(in the rows, 128 means zero)
Each name stands for a flat space through zero: a line, a plane or more. A row that begins with a name and a colon came from that space; any other row is followed by the name of the space it lies nearest, among the names in its block.
z709z760: [125 129 108  97 111 146 135  98 151 119 144 139 117 141 104 104 168 160
  48 123 137 131 115 113 108 124 152  90 113 108 149 157 138]
z231z55: [127 122 142 155 172 108 105 189 141 148  82  92 111 121 128 106 142 132
 210 107 171 152 157 136 114 141 159 105 128 117 103 117 140]
z54z827: [140 130 126 128 177 104 113 160 131 151 106  96 132  98 144 129 124 120
 205 113 145 139 140 125 133 126 143 101 164 153 112 128 140]
z231z55: [128 125 134 158 128 116 143 113 151 159 155 149 153 149 144 114 131 134
 111 112  90 163 170 113 132  79 128 158  80 151 137  86 114]
z709z760: [108 136 129 163 124 131 134 132 124 119 143 112 126 131 113 121 132 126
  97 122 157 101 129 139 112 106  95 154 142 166 116 125 108]
z231z55: [195 103 114 156 130  86  80 120 111 131 111  95 137 120 169 154  77  79
 135 118 113  88  97 156 163 129  95 122 164 171 120 120  89]
z709z760: [ 83 131 149 209 133 111 154 138 151 139 162  73 146 110 110 114  94 118
 151 116 149 129 122 155 134  81 109 215 152 159  92 117 113]
z709z760: [146 120 140 136  67 140 126  86 158 121 162 109 149 131 116 107 114 154
  51 135 106 143 108 115 183 103 143 134 110  76 119 150 104]
z409z857: [147 119 135 150 122 130 126 128 133 142 143 117 140 122 141 107 120 140
 131 109 124 141 129 135 152 120 142 110 108 122 124 113 137]
z709z760: [113 124 132 145 111 143 154 113 129 125 163 122 134 118 121 115 111 137
 118 121 127 127  97 151 137 129 135 145 123 116 130 130 153]
z849z263: [161 126 135  94  67 144 115  85 127 111 137 162 146 149 135 144 120 136
  57 159  76 134 132  95 175 123 119 127  99  83 139 136  92]
z231z55: [105 136 130 157 125 147 143 139  99 106 150  99 121 102 114 127 110 122
 131 123 172  80  88 165 122 139  96 141 170 158 111 139 141]
z409z857: [118 126 123 153 171  90 132 139 145 154 126 101 138 113 138 135 110 104
 183 115 125 138 134 136 119 103 128 162 156 170 119 117 126]
z849z263: [132 126 124 126 147 121 129 135 119 139 121 146 127 133 143 134 131 118
 152 122 118 132 142 130 115 132 126 124 117 147 138 108 136]
z409z857: [147 116 123  91 122 130 122 117 136 134 111 164 121 147 139 127 140 136
 128 132  95 157 133 117 127 153 165  98  86  81 154 124 147]
z409z857: [ 99 128 134 168 128 128 137 142 130 121 131 115 116 138 110 117 130 124
 121 121 156 115 127 150 102 122 112 162 126 141 118 120 122]
z849z263: [169 134 114  89 104 137 118  91  85 110 143 153 148 115 157 172  99 105
  97 150  90  87 106 117 166 133  82 115 160 161 141 136 107]
z409z857: [191 139 134  83 112 119  97 105 118 145 123 163 173 131 174 162 121 124
 116 151  58 149 186  60 195  92 104 104 120 144 130 110  74]
z231z55: [ 97 133 125 183 153 133 149 148 129 135 159  82 123 103 112  95 132 138
 137  92 187 107 109 164 103 110 121 133 155 177 110 126 152]
z54z827: [116 117 118 164 143 106 126 131 152 128 131  72 117 113 109 112 115 119
 131 110 164 114  87 161 114 123 139 143 164 137 113 151 132]
z849z263: [139 133 125 111 123 147 126 129  99 117 130 142 126 121 136 136 130 129
 124 131 133 107 121 130 132 146 114 101 135 137 133 128 137]
z231z55: [100 138 140 146 152 132 146 151 146 141 145  76 136  86 112 102 125 150
 179 112 166 145 119 134 139 116 156 124 162 125 100 146 159]
z231z55: [130 132 135 127 106 138 134 115 110 115 144 127 140 116 132 144 101 120
 124 143 116 111 108 133 155 131 108 147 145 126 122 134 122]
z231z55: [ 46 159 144 135 164 157 169 180 107 119 123 137 107 117  95 124 158 140
 190 134 184 124 154 134  70 142 116 158 142 146 115 122 164]
z409z857: [126 142 133 126 121 132 130 123 114 123 137 134 143 124 132 146 122 121
 119 141 120 115 143 112 141 108  94 147 144 156 120 124 103]
z409z857: [109 138 144 138 112 144 117 152 123 106 106 125 111 145 102 121 152 140
 106 141 163 117 149 120 114 133 112 134 121 110 111 134 103]
z709z760: [ 49 148 153 197 101 167 178 136 139 103 192  55 130  89  66  86 115 162
 102 120 206 102  81 165 130 103 115 186 172 126  82 161 145]
z54z827: [105 144 151 119  99 148 140 121 175 141 138 155 142 163 102  94 182 182
  69 137 112 192 202  65 133  80 155 135  60  80 126 120 102]
z54z827: [101 127 129 187 146 103 141 130 162 144 154  69 138 110 111 107 112 124
 133 106 155 129 115 148 124  83 126 175 159 163 103 133 118]
z409z857: [138 129 131 149 141 100 127 122 134 153 135 139 154 136 154 145 111 105
 144 126  89 143 164 113 140  87 104 169 120 173 128  93  97]
z54z827: [148 136 132 156  95 144 118 115  95  98 165  62 147  76 126 137  78 119
 100 132 164  59  64 154 187 120  77 127 213 163  90 164 105]
z709z760: [142 153 145  90 125 166 121 157  63 106 118 133 136  87 145 157 115 130
 182 152 145  96 130 116 168 163  97  86 173 134 108 137 140]
z849z263: [132 118 131 105  82 139 113 115 103  78 105 123 105 128 112 161  91 104
 113 168 128  87  62 155 144 187 116 146 158  68 125 171 120]
z54z827: [128 134 125 128 147 125 132 131 145 147 138 116 139 116 129 112 144 144
 135 113 135 147 146 112 130 104 143 109 131 143 124 127 134]
z409z857: [179 113 138  91 110 114  91 123 146 149  82 195 134 186 160 135 154 134
 115 143  56 189 203  75 146 129 156 102  35  71 153  89  94]
z54z827: [ 74 141 119  98 128 164 188 105 138 131 171 175 125 134 105 109 162 162
 102 125 119 153 127 122  88 127 156 134  92 114 162 129 184]
z849z263: [117 140 126 156 154 144 139 151 124 140 153  99 130 104 122  92 154 156
 131  93 180 119 137 135 115 108 127  90 142 173 114 122 151]
z849z263: [146 137 128  74 133 123 108 128 143 137  95 159 132 145 133 139 162 141
 123 147 101 163 179  71 133 121 146  98 109 103 137 134 106]
z849z263: [ 81 135 126 125 183 108 170 141 138 159 133 148 134 118 135 142 121 110
 217 124 105 163 147 132  93 120 144 178 129 155 141 104 168]
z849z263: [ 83 131 138 182 160 110 143 154 194 159 138  70 127 122  92  72 159 161
 142  94 176 173 155 125 103  78 171 148 123 127 101 132 134]
z54z827: [167 110 117  79 137 117  92 140 120 130  64 186 100 172 150 142 157 118
 141 136  98 148 157 113 103 177 155  77  72  86 162 110 131]
z409z857: [154 114 127  74  92 142 111 110 131 119  93 206 110 187 135 132 161 141
  81 149  78 161 157  99 118 163 157  96  41  52 168 115 124]
z54z827: [117 103 109 165 177  74 110 147 202 158  96  69 100 139 103  86 153 130
 145  89 167 162 123 147  78 113 189 125 127 117 123 144 135]
z849z263: [133 119 134 133 123 109 103 136 168 133  97 114 118 152 112 112 148 138
 111 130 132 157 151 110 124 118 155 128 105  87 119 137 101]
z54z827: [ 72 141 135 106 147 145 175 138 126 133 135 166 123 128 116 133 139 135
 178 139 117 156 141 126  94 143 147 160 109 112 143 118 175]
z709z760: [138 114 121 141 168  80 121 134 146 162 107 138 134 142 155 143 116  95
 181 118  91 156 155 128 112 113 136 158 114 155 139  94 120]
z231z55: [149 117 113 105 143 117 101 137 144 127  95 109 106 128 121 116 150 136
 128 119 151 131 115 127 115 151 163  74 137 102 131 155 137]
z231z55: [129 134 114 135 129 117 149  91 123 137 174 127 158 111 144 148  98 108
 109 127  97 110 112 129 143  89  94 165 159 190 134 123 116]
z709z760: [155 112 121 134 129 108 107 127 120 133 105 155 121 158 151 142 124 103
 124 126 102 124 141 135 117 137 116 132  99 138 145 100 109]
z709z760: [162 135 122  85 109 142  83 136 110 102  85 148 109 151 123 137 168 138
  75 147 145 106 152  94 125 148 112  67 125 112 130 147  90]
[145 121 128 145 143 106 113 138 117 136 114 125 132 129 150 145 108 101
 159 125 117 120 134 138 132 127 110 141 136 155 125 108 113]	z54z827
[193 115 108  80  67 143  87  79 118 100 117 172 121 171 138 138 148 135
   4 146  93 105 119 103 147 143 115  71  91  96 159 144  85]	z409z857
[103 142 137 130 138 137 155 132 122 136 149 134 143 113 129 132 123 132
 156 131 123 137 140 122 131 114 121 151 135 145 124 118 141]	z54z827
[138 133 130 140 115 143 126 124 117 120 151 100 138 104 127 118 119 139
 110 121 150 106 108 135 154 120 115 109 154 142 112 141 127]	z409z857
[166 112 112 137 153  89  99 126 146 151 110 113 132 133 151 129 124 110
 137 109 115 135 136 127 130 113 136 110 131 154 132 118 111]	z231z55
[163 113 116 146 135  99  95 132 101 127  96 157 119 164 160 159 118  82
 121 128 106  97 145 141 109 134  81 141 113 176 143  89  87]	z231z55
[111 125 128 141 143 133 127 154 140 134 109 142 103 157 114  99 173 147
 120 110 156 143 159 130  81 134 146 110  84 120 136 111 139]	z231z55
[156 122 123 127 151  96  91 152  89 121  75 143 117 141 159 179 105  71
 177 144 116  94 140 138 117 153  81 143 150 168 128 105  93]	z231z55
[ 66 142 136 153 153 116 175 123 180 155 169  91 150 102 100 106 125 145
 155 119 134 170 134 119 122  74 155 190 149 137 111 140 145]	z849z263
[164 123 114 112 141 104 114 112 117 145 120 163 144 142 166 158 118 100
 132 131  78 129 152 112 135 115 107 129 118 168 148 100 106]	z849z263
[144 120 130 179 139 106 119 135 117 141 137 108 141 124 151 132  99 102
 145 111 127 110 129 151 138 107  96 153 138 181 117  98 108]	z231z55
[140 132 118 126 108 144 145  92 115 127 174 144 149 122 140 129 119 133
  77 123 106 112 115 127 146 107 106 124 126 160 142 122 128]	z709z760
[ 83 141 125 128 138 146 152 142 113 122 121 191 105 173 113 128 175 131
 105 131 136 125 173 123  56 130 104 152  80 153 153  94 131]	z231z55
[ 95 145 131 126 135 133 141 137 116 114 127 128 124 122 112 145 129 119
 136 144 144 110 131 126 109 125 101 161 157 149 120 137 120]	z409z857
[152 103 105 132 164  85  93 139 167 142  89  78 103 125 123 111 135 119
 148 103 155 135 102 146 108 142 174  90 150 115 126 155 135]	z409z857
[159 114 131 178 132  91 124 107 149 172 152 143 166 153 170 125 109 110
 117 105  68 159 175 118 149  65 111 168  80 178 136  65  90]	z231z55
[154 120 127 121 162  79  97 141 152 158  84 131 136 142 153 148 127 103
 177 131  94 162 175 100 131 110 138 137 123 137 127 110  96]	z709z760
[118 121 104 153 153 105 132 122 137 127 141  79 119 104 118 126 110 108
 129 109 160  94  76 165 107 123 122 140 184 171 123 152 137]	z409z857
[145 136 120  91 127 146 119 131  89 109 117 146 122 116 138 151 129 122
 134 141 133  97 116 126 132 159 109  91 151 137 135 139 136]	z849z263
[ 95 133 137 193 156 124 150 157 126 148 147 120 130 133 128 106 136 127
 152  99 155 128 159 149  96  97 107 163 112 186 118  84 132]	z231z55
[102 125 135 149 131 119 138 135 137 126 125 118 122 132 115 130 117 118
 144 132 133 131 121 143 115 129 128 170 131 121 121 128 128]	z54z827
[138 123 123 114 155 113 100 153 162 137  92  83 112 114 112 103 155 149
 153 115 168 150 130 116 124 137 178  74 147  95 112 162 138]	z54z827
[157 113 141 138 144  89  86 155 163 158  72 137 125 169 144 120 150 125
 154 124 105 182 199  96 127 113 155 123  73 100 124  96  90]	z409z857
[159 119 104 101 129 121 125  96 128 131 143 126 136 112 145 136 113 121
 113 122 106 118  91 133 144 134 139  98 148 137 146 145 143]	z409z857

Each name stands for a flat space through zero: a line, a plane or more. A row that begins with a name and a colon came from that space; any other row is followed by the name of the space it lies nearest, among the names in its block.
z462z243: [150 104 124 110 131 114 127 124 114 102 122 129  87 140 157 166 121 167
 103 122 146 120 103 122 153 151 148 114 117 175 150 116 133]
z740z594: [129 110 108 176 163 110 125 163  85 122 154 131  83 106 118 181 121 148
 162 122  95 147 135  89 129 142 117 180 130 126 113 128 121]
z726z842: [104 124 163 123  76 111 146 125 136 128 160 181 122 138 104 106 119 110
 136 129 105 105 139 124 107 180  89 181 111 152 167 170 124]
z658z962: [130 136 130 133 124 125 142 138 136 152 109 119 149 116 133 139 125 151
 151 138 136 128 133 152 125 125 163 140 135 122 148 119 114]
z913z366: [115 164 129 110 102 127 123 110 141 146 107 123 161 126 137 114 145 139
 118 104 151 115 145 156 117 127 131 115 133 145 132 123 146]
z726z842: [118 133 114 142 133 111 139 146 134 136 107 110 150 108 140 136 129 166
 156 127 122 125 133 166 133 130 149 154 126 127 128 133 117]
z462z243: [117 179 159 144 117 119 102 145 112 164 100 141 171 100 141 144 162 143
 166 130 154 119 142 144 134 129 109 119 149 139 122 126 125]
z658z962: [142 137 115 119 129 132 129 118 132 121 116 128 142 131 148 128 131 139
 125 121 131 141 122 151 120 114 143 114 135 136 123 112 138]
z740z594: [111 146 155 127 102 118 131 134 118 146 141 150 142 122 104 131 136 117
 141 126 131 102 143 113 121 146 100 158 122 135 141 138 126]
z658z962: [144 135 141 156 119 122 179 161  80 136 126 172 139 111 101 191 116 155
 184 154 100 124 119 143 131 165 143 219 133 124 168 106  98]
z913z366: [154 108 154 114 110 122  98 109 139 107 159 175  96 153 157 115 125 101
 116 135 129 152 113 100 100 131 106  89 131 169 136 140 144]
z269z610: [141 112  85 163 162 137 142 131  95  96 127 125  92 133 107 157 125 129
 121 121  96 153 119 128 140 142 133 148 132 113 109 118 135]
z462z243: [124 140 126 138 141 147 127 146 110 156 125 104 137 114 141 145 113 148
 155 136 135 138 134  99 129  95 126 150 146 115 110  95  99]
z269z610: [123 125 140  92  97 116 118 106 176 130 148 136 149 139 147  77 125 109
 117 119 132 123 137 137  90 110 122 107 116 144 133 149 145]
z726z842: [111 146 108 154 146 133 140 143  95 133 124 118 128 109 102 153 133 137
 140 112 111 126 142 124 141 138 115 168 134 107 112 119 126]
z269z610: [134 108  99 127 150 108 128 138 151 118 134  89 155 122 125 111 131 124
 140 133 119 123 129 141 115  82 143 131 107 104  90 133 132]
z269z610: [150 145 138 141 115 164 132 117 122 145 105 154 127 138 159 137 114 140
 143 146 134 175 119 140 112 127 151 115 171 139 150  95 111]
z740z594: [148 139 141 111 170 184 147 140  94 125 102 128 131 116 152 156 104 143
 130 157 131 149  88 127 186 109 142 108 156  88 135  75  89]
z740z594: [128 119 127  86 143 123 120 112 147 125 134 117  98 121 150 131 123 140
  83  99 145 121 125 126 147 137 162  76 119 132 161 130 151]
z269z610: [157 120 137  71 117  95 143 124 164 138 165 130 189 122 113 117 134  97
 138 130 136  95 133 132  79  72 164 127  92 108 137 118 153]
z658z962: [126 120  98 133 153 125 132 118 121 107 155 122 115 129  77 122 141  82
 100 105 103 124 140 114 121 126 119 127 111  90 105 139 162]
z726z842: [142 122 141 140 149 132 120 141 129 134 113 129 127 119 136 139 132 127
 141 152 134 141 115 137 145 124 150  99 139 111 136 127 117]
z658z962: [167 120 145 126 144 159 149 122  90 117 137 179  84 136 121 176 111 115
 116 144 117 158 101 109 144 158 154 116 150 117 177  95 124]
z740z594: [136 141  97 180 149 168 141 141  91 149  87 103 109 124 148 172 108 178
 156 139 127 177 127 129 138 123 159 155 175 123 122  78  92]
z658z962: [131 114  86 140 184 165 135 128 141 151 132  69 116 117 112 121 107 107
 118 127 118 166 143 105 121  74 181 104 145  49 110  99 122]
z658z962: [158 138 134 177 158 160 132 158  57 150 137 153 101 114 121 204 113 135
 177 154 116 172 123  71 126 119 129 167 171 110 126  70  96]
z726z842: [138 149 184  93  97 113 133 127 118 149 154 174 165 126  79 138 153  76
 130 140 150  77 133 105 117 134 112 127 109 120 160 128 143]
z726z842: [131 147 131 131 111 150 167 127  92 145 102 135 122 131 106 173 118 157
 124 129 142 115 127 132 148 163 154 166 141 134 172  90 111]
z462z243: [ 87 118 147 131 148 105 112 147 131 125 139 125  98 103 115 121 137 126
 116 115 119  98 134 119 175 172 100 119 108 116 139 183 130]
z269z610: [146 106 118  65 132 129 162 123 129 109 152 123 118 128 162 147  86 167
 112 114 123 118 105 117 132 111 157 152 108 143 156  92 121]
z726z842: [130 152 123 116 110  84 114 131 167 134 100 114 208 112 154 104 164 149
 157 122 146 108 137 200 104  98 143 113 114 147 105 144 149]
z740z594: [127 120  77 114 127 150 171 112 126 103 128 110 119 140 146 125  88 166
 115 104  97 149 122 148 118 122 144 180 129 134 125  98 122]
z658z962: [102 115 129 110 124 128 120 113 175 136 135  95 135 136 108  70 130  92
  97 125 136 108 143 127 126 115 127  96 109 100 122 162 136]
z913z366: [147 114 114 152 153 129 155 163  89 131 143 119 135 115 104 174 112 138
 173 152 107 129 122 100 125 103 135 196 125 101 111  94  99]
z913z366: [125 107  83 131 169 106 148 138 160 115 115  72 159 111  98 111 141 122
 123 125 112 111 132 179 139 103 177 121  97  70 107 147 142]
z913z366: [103 162  92 146 151 139  97 121 120 135  91  72 140 119 129 120 159 137
 106  95 152 126 148 135 149 107 112  93 140 120  71 120 147]
z726z842: [140 176 178 138  82  93 120 132  99 154 129 201 165 117  92 167 177 107
 159 128 148  97 146 137 102 169 110 142 131 159 162 134 156]
z269z610: [147 141 104 142 150 132 120 125 107 102 100 128 133 128 144 148 147 143
 124 121 128 147 112 158 144 125 130 106 141 136 101 111 143]
z658z962: [123 158 104 130 126  98 142 123  99 129 143 148 130 107  87 170 156 130
 120  74 115 108 157 138 110 161 136 162 116 131 143 125 178]
z726z842: [117 138 147 143 106 148 148 129 122 140  96 122 153 144  85 115 137 109
 128 162 144 100 125 142 152 145 118 141 128 111 133 131 102]
z658z962: [123 144 120 127 131 116 113 122 145 150 114 105 144 117 125 126 150 128
 120 111 151 120 148 141 120 117 154  96 129 121 127 130 150]
z269z610: [129 111 117 104 141 141 137 136 111 112 136 104 108 131 159 144  96 166
 121 125 129 123 108  97 152 110 117 152 121 144 115  99 103]
z462z243: [111 112  86 140 167 104 116 136 127 125 148  97  78 102 138 152 123 159
 115  79 110 141 150 112 129 138 150 131 122 126 125 141 153]
z913z366: [129 146  81 159 104 154 151 119 139 133  66  98 155 142 187 118 105 205
 157 131 125 176 126 197 107 114 160 164 166 163 113  94  97]
z462z243: [147  90 105 107 161 121 151 126 126  74 136 125 108 136 115 134 122 121
  95 129 105 118  95 147 162 138 144 118  98 109 128 136 140]
z740z594: [130 127 124 142 142  85 123 162 136 145 132 119 153  91 149 151 135 164
 181 128 120 126 139 147 113 112 151 154 121 130 125 137 125]
z740z594: [131 107 102 144 161 140 151 150 128 104 114 102 146 122 132 118 110 141
 152 155  96 141 105 157 152 104 131 155 124  91  95 126  96]
z462z243: [131 100 143  75 140 114 144 132 150 119 165 131 125 117 129 120 108 119
 114 126 118 104 116 116 136 119 144 125  97 109 156 138 130]
z269z610: [145 128 145  94  82 143 127  92 150 125 139 161 121 161 161 103 109 123
 107 126 140 146 121 123  91 127 128 110 139 172 156 116 135]
z658z962: [120 144 122  85 100 128 150 113 167 140  97 110 165 124 183 107 110 187
 126 112 145 124 126 189 122 121 171 128 130 155 160 115 122]
z462z243: [129 136 111 172 106 107 109 119 131 154 117 117 119 139 103 140 156 124
 131 116 148 133 163 124  87 139 147 126 137 151 125 135 153]
z913z366: [151 137 120 211 176 122 110 184  81 160  92 104 141  95 127 198 149 159
 207 170 135 157 129 121 141 100 152 145 161 104  91  98  93]
z913z366: [120 132 142  82 122 125 127 122 153 122 166 135 170 123 125  81 124  88
 127 123 115 110 130 118 107  86  92 128 106 105 105 138 137]
z913z366: [114 121 172  98 103 139 127 109 133  95 141 175 111 152 116  89 128  86
  89 138 121 105 105 126 160 174  71 106 113 139 148 167 129]
z740z594: [130  99 136 160 165 116 114 165 136 114 132 113 149 117 111 107 138  96
 166 178 107 127 112 129 147  98 104 125 114  82  80 161 102]
z462z243: [109 123 121  83  96 195 172  66 155  82  80 139  87 178 154  70  89 144
  35 116 124 141  90 194 184 198 139  89 140 147 186 135 119]
z269z610: [155 125 116 142 170 149 132 143 102 114 121 122 140 122 126 148 127 117
 145 153 116 150 106 125 145  93 132 121 139  91  95  98 114]
z462z243: [144 137 109 111 130 168 162 107 142 140 125 116 163 139 102 106 113  94
 119 136 121 146 132 142 102  87 165 126 139  74 129  92 128]
z740z594: [154 128  81 191 166 126  81 125 108 133 108 103  81 129 147 169 152 142
 128 110 141 187 143 111 108 114 159  79 165 143  92 108 156]
z913z366: [129 130 154 126 117 130 142 138  97 164 146 148  87 118 119 185 108 152
 134 123 142 119 139  78 129 162 151 160 138 143 190 104 114]
z462z243: [155 143 127  91 120 140 143 118 123 135 100 122 145 130 169 157 118 174
 122 125 160 127 111 148 135 113 174 114 138 153 155  77 124]
z740z594: [146 151 121 189 128 139 147 159  62 132 110 158 138 119 121 189 128 159
 193 151 106 155 123 130 123 139 112 206 159 138 112  90  97]
z726z842: [ 97 159 163 150 116 142 103 130 135 140  98 145 148 122 130  91 151 110
 136 143 134 128 131 155 155 153  83  98 148 123 119 164 116]
z269z610: [127 131 135 103 117 134 124 121 152 134 119 120 142 129 172 107 114 151
 129 129 140 135 121 143 125 111 137 112 134 145 134 122 118]
z913z366: [135 121 147 192 123 128 124 141  47 121 141 184  39 142  81 207 136 123
 129 135 120 134 127  65 149 216  94 168 145 163 158 129 124]
z269z610: [ 95 137 132 146 112 120 117 132 127 146 133 123 113 123 120 121 130 135
 131 112 128 119 152 110 124 151 102 150 129 142 128 149 126]
z740z594: [105 112 151 120 137 159 152 145 128 128 135 117 133 128 105  99  99 106
 132 164 112 111 113 109 166 124  99 155 119  82 126 137  80]
z462z243: [128 145  81 134 167 177 138 106 114 114 128 125 105 122 141 125 110 125
 104  92  92 189 131 136 125 117 138 115 163  91 113  98 144]
z726z842: [133 117  95 197 127 147 140 126 101 107 106 122 113 160  77 129 138 103
 131 152 108 147 127 133 125 146 110 160 138 118  92 131 118]
z740z594: [124 107 136 114 120  66  95 126 163 125 167 135 116 121 124 115 152 110
 118 103 132 104 148 117  98 135 128 102  94 152 134 178 172]
z269z610: [152 154 121 129 125 147 130 119 115 135 117 149 142 127 159 145 124 143
 143 123 127 165 125 142 105 112 143 124 159 139 130  90 132]
z658z962: [147 129 129 124 138 158 155 130  72 112 151 174  83 128 137 181  94 146
 130 121 100 156 108  93 138 153 118 172 148 138 155  85 115]
z658z962: [156  95  91 137 179 123 145 133 110  85 128 125  88 124 122 166 123 138
 110 123 100 147 102 145 157 144 168 118 119 108 134 123 142]
z913z366: [ 98 148 113 151 139 127 131 139 142 155  98  95 149 103 122 119 138 147
 141 118 128 127 150 165 140 133 149 131 137 101 126 142 123]
z913z366: [ 92 186  96 144 104 145 115 108 130 152  86  98 160 125 150 106 143 162
 125  85 144 140 162 160 111 121 109 135 157 152  94 114 140]
z462z243: [127 153 150 105  71 132 125  98 151 150 106 150 138 146 164 114 127 152
 117 117 160 130 135 153 103 148 143 111 145 183 170 122 134]
z726z842: [144 114  76 106 146  93 164 137 157 108 132  94 186 110 133 123 124 154
 150 114 100 119 127 188 100  81 177 167  95 106 107 120 143]
z726z842: [104 116 138 126 145 126 128 138 134 115 173 141 129 117  92  93 125  74
 130 129  88 119 134 103 128 123  78 145 108  82 105 165 130]
[116 162 152  68  80 135 134  84  94  91 167 200 115 151 106 124 138  94
  68  74 123  91 127 100 126 178  47 143 111 175 145 127 175]	z658z962
[133 113 126 147 155 108 111 140 121  98 133 133 125 125 103 127 155  97
 127 138 114 119 117 133 149 134 104 109 110 111  98 159 142]	z740z594
[159 103 129  70 129 105 132 121 148 128 166 111 143 134 126 135 122 113
 112 125 150  98 124  94 100  76 160 114  93 127 133 104 147]	z726z842
[113 151 129 159 137 114 104 144 137 150 103 108 166 107 122 117 161 124
 156 134 138 124 145 153 129 113 122 111 135 110  97 146 130]	z269z610
[141 110 110 172 195  94  83 158 129 164 126  81  91  89 120 179 158 132
 139 122 151 144 152 100 134 110 196  65 135  93 125 134 150]	z913z366
[143  91 123  86 135 138 139 112 150 108 162 122 107 146 137 108  97 110
  98 129 120 132 113 101 118 103 141 114 111 119 136 121 130]	z726z842
[149 118 112 170 128 117 161 150 122 104 104 141 170 131 108 132 134 132
 179 170  94 137 109 190 123 130 137 180 123 114 110 135 107]	z913z366
[117 107 111  93 163 142 162 149 137 112 135  90 145 109 149 116  88 157
 135 135 103 119 106 137 163  94 135 161 109  88 115 115  92]	z462z243
[154 116 125 128 146 118 119 141 103 132 139 120 108 124 134 177 127 143
 134 130 145 127 122  89 127 111 147 127 127 139 127  98 129]	z462z243
[139  98 103 114 159 140 118 126 137 129 143  87  89 130 163 135  98 148
 112 120 134 153 124  88 125  90 158 106 132 125 119 102 121]	z913z366
[144 160 129 107 100 118 121  99 142 130 134 168 156 130 144 119 147 117
 124  99 129 143 141 158  79 125 135 108 138 152 140 122 171]	z269z610
[135 124 119 170 102 130 126 117 125 138 112 131 107 154 111 134 134 126
 129 138 138 144 140 126 103 150 141 135 143 152 136 129 128]	z269z610
[ 98 158 153  81 110 108 104 113 184 159 123 104 192 112 122  69 161  96
 109 110 165  82 154 153 121 100 126  70 107 108 124 159 156]	z740z594
[130 161 140  95 109  94 117 124 169 156 100 120 194 104 160 117 157 154
 141 112 163 106 141 190 111 109 170  90 123 143 146 133 153]	z740z594
[118 148 122 223 110 152 144 152  62 127  95 163 107 136 117 167 123 161
 184 154  96 166 127 135 135 183  81 217 171 156 115 120  83]	z913z366
[143 145 113 118 157 102 134 150 112 129 106 104 170  96 129 171 153 160
 146 120 143 101 123 159 150 107 160 128 115 116 116 106 139]	z269z610
[144 111 115 135 152 141 117 128 120 107 131 124 104 136 148 132 119 128
 122 134 119 155 111 114 136 114 124 109 137 128 107 118 124]	z658z962
[114 103 138 115 147 107 105 136 157 142 151 106 101 113 135 118 125 123
 116 120 137 118 139 101 133 123 144  94 113 117 141 156 135]	z740z594
[154 122 155 125 101 135 137 124 110 120 117 166 112 149 144 154 119 144
 131 153 142 132 103 128 134 156 133 132 138 169 164 111 112]	z913z366
[122 149 100 133 117 145 154 118 115 128 107 119 140 131 131 135 119 157
 128 111 121 136 134 153 123 133 136 165 140 135 126 103 125]	z740z594
[138 113 114 113 131 115 129 122 148 105  86  98 129 138 162 128 133 171
 107 131 152 115 104 177 162 136 163  94 116 156 134 132 128]	z269z610
[121 114 128 106 139 112 134 135 113  92 120 119 113 128 129 143 133 151
 101 121 133  88 104 136 184 156 112 128  99 145 128 140 129]	z658z962
[113 167 147 148 134 162 120 130  69 152 119 139 108 122  88 167 144 109
 114 119 147 117 140  79 160 154  93 129 152 114 129 102 125]	z726z842
[154 125 136 114  96 136 156 120 117 116 134 167 132 147 149 143 103 148
 144 141 118 141 109 135 104 135 133 169 134 163 154 101 114]	z740z594
